Below are the code and all the weights of a small trained network. Each question names an input and a class and asks about switching units off, where a switched-off unit gives its printed mean instead of its output.

import numpy as np


def w(rows, s, z=0):
    codes = np.array(rows[::2]) - 128.0
    scale = np.full(codes.shape[1], s)
    scale[-1] = z or s
    return codes * scale


def norm(h):
    return h / np.sqrt((h * h).mean(-1, keepdims=True) + 1e-5)


def f(y):
    return np.maximum(y, 0)


def log_softmax(a):
    a = a - a.max(-1, keepdims=True)
    return a - np.log(np.exp(a).sum(-1, keepdims=True))


def net(x, mask):
    res = np.array(x, float).reshape(1, 5) / 4 @ E
    u = 0
    for l in range(2):
        y = f(norm(res) @ A[l][:, :-1].T + A[l][:, -1])
        res = res + np.where(mask[u : u + 4], y, B[l][:, -1]) @ B[l][:, :-1]
        u += 4
    return log_softmax(norm(res)[-1] @ U[:, :-1].T + U[:, -1])


A, B = {}, {}
E = w([
[119,128,138,123,132,120,124,122,123,124,126],'x0',
[119,34,121,187,79,188,88,113,146,27,97],'x1',
[136,126,116,131,132,119,131,116,132,123,131],'x2',
[193,146,152,253,110,95,129,197,46,84,91],'x3',
[151,55,163,93,182,163,106,50,124,172,164],'x4',
],0.0027)
A[0] = w([
[94,223,77,133,93,30,178,204,126,135,72,45],'L0N0',
[4,113,33,173,34,202,100,142,243,21,73,108],'L0N1',
[50,231,82,67,105,101,143,149,116,155,177,4],'L0N2',
[171,25,142,184,79,175,148,130,106,13,123,85],'L0N3',
],0.0025,0.0033)
B[0] = w([
[136,253,161,153,216,185,97,67,111,96,115,191],'L0N0',
[147,95,176,34,83,82,196,136,144,175,120,252],'L0N1',
[43,32,107,243,96,186,66,151,182,93,94,162],'L0N2',
[88,233,86,155,184,135,103,134,101,129,136,225],'L0N3',
],0.0046,0.0033)
A[1] = w([
[40,89,140,111,176,189,111,46,194,179,139,197],'L1N0',
[250,76,194,214,156,44,120,159,10,167,180,188],'L1N1',
[12,233,63,212,105,98,121,237,211,147,102,164],'L1N2',
[181,173,135,236,150,189,91,139,74,23,63,254],'L1N3',
],0.0026,0.0012)
B[1] = w([
[146,176,108,244,116,114,112,186,62,89,108,244],'L1N0',
[118,115,138,19,90,102,184,150,206,99,96,216],'L1N1',
[101,3,100,149,92,173,90,100,131,71,123,228],'L1N2',
[137,142,128,121,170,129,112,95,118,210,182,255],'L1N3',
],0.0058,0.004)
U = w([
[64,75,83,185,78,169,64,121,126,63,108,135],'0',
[161,210,138,148,229,116,93,109,96,174,168,5],'1',
[134,100,157,2,60,72,189,150,223,120,93,251],'2',
],0.0069,0.00029)

Each question gives the input, the list of numbers given to net, and the class t.
The units are the neurons (one row each of A and B). Each row of codes is followed by its name. A weight is (code - 128) times the scale printed after its matrix; where a second scale follows, it is the last column's (A, B and U).
mask holds one flag per neuron, layer by layer. A switched-off neuron (its flag False) gives its mean, the last column of its row in B, instead of its output. The means were averaged over made-up inputs and are rounded, as every weight is.
A unit's drop is (log p(t) with every unit on - log p(t) with that unit switched off) / (log p(t) with every unit on - log p(t) with every unit switched off).
The circuit of an input: a set's keep is (log p(t) with only the set's units on - log p(t) with every unit switched off) / (log p(t) with every unit on - log p(t) with every unit switched off). Starting from all 8 units, units are removed one at a time, each time the one whose removal leaves the highest keep (on an exact tie, the one counted first), for as long as the keep stays at least 0.8.
circuit, biggest first: the units of the circuit, biggest drop first
most important unit: the unit with the biggest drop
top k neurons: the k neurons with the biggest drops, biggest first
top k neurons in layer l: the k neurons of layer l with the biggest drops, biggest first
drop when u is switched off: that unit's drop, to one decimal
input [7,1,3,6,2], class 1: circuit, biggest first => (L1N3)
input [0,-7,-6,-7,-8], class 0: circuit, biggest first => (L0N2, L1N2)
input [1,2,6,3,8], class 1: top 2 neurons in layer 0 => (L0N1, L0N3)
input [-8,7,-3,4,1], class 1: top 3 neurons => (L1N3, L0N3, L0N2)
input [-7,7,5,3,2], class 1: circuit, biggest first => (L0N3, L1N3)
input [2,5,-5,2,2], class 1: top 2 neurons => (L0N3, L1N3)
input [-8,-2,3,-8,2], class 1: top 3 neurons in layer 1 => (L1N2, L1N0, L1N1)
input [2,7,-4,0,-3], class 2: top 4 neurons => (L0N1, L1N0, L0N2, L0N0)
input [2,0,5,-8,0], class 0: top 2 neurons in layer 1 => (L1N0, L1N3)
input [-4,-6,8,8,2], class 2: top 3 neurons => (L1N1, L0N3, L1N0)
input [-8,8,0,6,1], class 1: circuit, biggest first => (L1N3, L0N3)
input [6,-1,-1,-7,-4], class 0: circuit, biggest first => (L0N2, L1N0)
input [-4,8,7,7,1], class 1: top 2 neurons in layer 1 => (L1N3, L1N2)
input [-4,2,-6,8,4], class 1: top 2 neurons in layer 0 => (L0N1, L0N3)
input [4,0,-8,6,3], class 2: most important unit => L1N1
input [-3,-2,6,-8,3], class 1: top 2 neurons in layer 1 => (L1N2, L1N0)
input [5,0,-4,-8,-5], class 0: top 3 neurons => (L0N2, L1N1, L1N0)
input [-2,7,6,4,8], class 1: top 2 neurons in layer 1 => (L1N3, L1N2)
input [7,-1,-8,-4,-8], class 0: top 2 neurons in layer 0 => (L0N2, L0N0)
input [-1,6,4,-3,-3], class 2: most important unit => L0N1
input [6,4,8,-3,0], class 2: top 2 neurons => (L0N1, L1N2)
input [4,-5,-4,0,-2], class 0: top 2 neurons => (L0N2, L1N2)
input [-1,-2,0,-7,-7], class 0: drop when L0N2 is switched off => 0.3
input [-5,5,-1,6,4], class 1: drop when L1N3 is switched off => 1.1
input [-8,-4,-4,5,2], class 2: drop when L1N1 is switched off => 1.0
input [-5,-2,1,7,3], class 2: drop when L1N1 is switched off => 1.2
input [-6,-2,7,3,6], class 2: most important unit => L1N1
